Here is a tiny trained network, its code and every weight. The questions are about switching its units off for an input and a target symbol, where a switched-off unit gives its printed mean instead of its output.

import numpy as np


def w(rows, s, z=0):
    codes = np.array(rows[::2]) - 128.0
    scale = np.full(codes.shape[1], s)
    scale[-1] = z or s
    return codes * scale


def f(y):
    return np.maximum(y, 0)


def softmax(a):
    e = np.exp(a - a.max(-1, keepdims=True))
    return e / e.sum(-1, keepdims=True)


def log_softmax(a):
    a = a - a.max(-1, keepdims=True)
    return a - np.log(np.exp(a).sum(-1, keepdims=True))


def net(x, mask):
    ids = ['ΘΠαβζλστψ'.index(c) for c in x.split()]
    T = len(ids)
    res = E[ids] + P[:T]
    r = res
    for j in range(2):
        rows = slice(2 * j, 2 * j + 2)
        q, k, v = (r @ M[0][rows].T for M in (Q, K, V))
        z = softmax(np.where(np.tri(T) > 0, q @ k.T / 2**0.5, -1e9)) @ v
        o = O[0][rows]
        res = res + np.where(mask[j], z, o[:, -1]) @ o[:, :-1]
    y = f(res @ A[0][:, :-1].T + A[0][:, -1])
    res = res + np.where(mask[2:18], y, B[0][:, -1]) @ B[0][:, :-1]
    return log_softmax(res[-1] @ U[:, :-1].T + U[:, -1])


Q, K, V, O, A, B = {}, {}, {}, {}, {}, {}
E = w([
[119,102,161,114,178],'Θ',
[196,41,217,82,140],'Π',
[132,226,219,135,250],'α',
[124,2,140,182,121],'β',
[172,226,121,191,251],'ζ',
[21,125,96,202,164],'λ',
[218,86,163,94,152],'σ',
[232,151,42,123,162],'τ',
[134,53,230,79,126],'ψ',
],0.0096)
P = w([
[197,136,133,116,60],'0',
[156,142,132,156,64],'1',
[147,117,153,124,123],'2',
[153,101,132,143,135],'3',
[133,102,144,140,162],'4',
[118,80,143,145,175],'5',
[183,89,139,127,193],'6',
[45,173,106,149,192],'7',
[74,2,153,160,181],'8',
],0.0085)
Q[0] = w([
[178,118,77,134,196],'h0',
[142,195,2,148,120],'h0',
[133,220,80,74,100],'h1',
[105,239,153,143,47],'h1',
],0.0073)
K[0] = w([
[72,97,206,221,183],'h0',
[153,106,199,114,100],'h0',
[177,82,202,143,48],'h1',
[216,159,177,126,2],'h1',
],0.0067)
V[0] = w([
[106,154,132,182,122],'h0',
[184,253,76,168,142],'h0',
[208,148,91,29,99],'h1',
[199,109,172,5,64],'h1',
],0.0074)
O[0] = w([
[166,164,186,173,39,129],'h0',
[218,118,127,255,142,193],'h0',
[109,97,128,176,202,76],'h1',
[56,66,124,81,182,6],'h1',
],0.0084,0.0016)
A[0] = w([
[157,130,129,188,157,152],'n0',
[113,186,154,102,162,170],'n1',
[111,60,156,190,158,216],'n2',
[127,46,212,108,106,235],'n3',
[148,54,114,211,231,157],'n4',
[149,144,76,91,181,237],'n5',
[53,142,114,88,164,149],'n6',
[129,136,104,96,189,204],'n7',
[121,175,89,168,29,253],'n8',
[201,37,95,162,176,186],'n9',
[205,137,176,166,1,145],'n10',
[151,69,146,187,155,142],'n11',
[80,129,204,141,151,103],'n12',
[165,48,101,62,157,165],'n13',
[153,97,142,185,112,104],'n14',
[69,68,120,114,135,157],'n15',
],0.0072,0.0028)
B[0] = w([
[124,159,165,144,169,204],'n0',
[156,202,213,155,83,155],'n1',
[89,234,130,112,128,213],'n2',
[145,194,79,142,112,198],'n3',
[58,163,145,199,154,254],'n4',
[110,109,181,142,79,196],'n5',
[162,81,152,80,138,151],'n6',
[107,111,200,164,85,182],'n7',
[234,27,114,68,106,177],'n8',
[46,165,128,143,110,249],'n9',
[210,79,126,132,181,192],'n10',
[88,154,109,157,158,200],'n11',
[150,144,114,143,157,148],'n12',
[2,128,69,109,70,191],'n13',
[115,132,131,136,205,170],'n14',
[102,125,92,64,132,158],'n15',
],0.0062,0.0065)
U = w([
[60,65,113,51,164,138],'Θ',
[93,191,58,70,2,180],'Π',
[208,55,139,128,50,252],'α',
[45,48,133,133,126,63],'β',
[84,94,129,103,110,109],'ζ',
[161,131,227,173,173,98],'λ',
[58,162,132,185,129,128],'σ',
[122,81,74,106,195,109],'τ',
[61,81,98,64,177,79],'ψ',
],0.0061,0.0041)

Each question gives the input, a string of symbols that net reads in full, and the target symbol t.
The units are the heads (2 rows each of Q, K, V and O) and the neurons (one row each of A and B). Each row of codes is followed by its name. A weight is (code - 128) times the scale printed after its matrix; where a second scale follows, it is the last column's (O, A, B and U).
mask holds one flag per unit, heads first, then neurons. A switched-off unit (its flag False) gives its mean, the last column of its rows in O or B, instead of its output. The means were averaged over made-up inputs and are rounded, as every weight is.
A unit's drop is (log p(t) with every unit on - log p(t) with that unit switched off) / (log p(t) with every unit on - log p(t) with every unit switched off).
The circuit of an input: a set's keep is (log p(t) with only the set's units on - log p(t) with every unit switched off) / (log p(t) with every unit on - log p(t) with every unit switched off). Starting from the 12 units with the biggest drops (on a tie, the unit counted first), units are removed one at a time, each time the one whose removal leaves the highest keep (on an exact tie, the one counted first), for as long as the keep stays at least 0.8.
units of the circuit, in order: the units of the circuit, biggest drop first
unit that matters most: the unit with the biggest drop
which heads matter: for each layer, one digit per head in row order, 1 if its drop is at least 0.15 and else 0, layers parted by /
drop when u is switched off: that unit's drop, to one decimal
input τ Θ Π ψ β ζ ζ λ β, target α: units of the circuit, in order -> (h1; n8)
input ζ ζ λ, target λ: which heads matter -> 11
input Θ Π ψ τ β ψ λ ζ ψ, target α: units of the circuit, in order -> (h1; n4)
input λ τ β τ ζ β ζ τ β, target σ: which heads matter -> 00
input σ τ Θ β α β τ λ σ, target α: units of the circuit, in order -> (h1; n10; n4)
input τ ψ λ β λ λ Θ, target α: unit that matters most -> h1
input λ α σ λ ζ τ ζ ζ β, target λ: units of the circuit, in order -> (h1; h0; n10; n14)
input β λ α λ Π, target α: units of the circuit, in order -> (h1; n10; n4)
input ζ λ ζ τ τ τ σ, target σ: which heads matter -> 10
input ψ τ τ Θ τ τ ψ, target σ: which heads matter -> 11
input ψ σ β β τ Π τ λ τ, target α: which heads matter -> 01
input τ α τ Θ τ τ τ, target σ: drop when n9 is switched off -> 0.2
input Θ α ζ ζ σ β τ λ ψ, target α: drop when h1 is switched off -> 1.7
input ζ ζ τ, target λ: unit that matters most -> h0
input τ τ τ, target σ: drop when h1 is switched off -> 0.7
input τ τ σ, target σ: drop when h1 is switched off -> 0.6
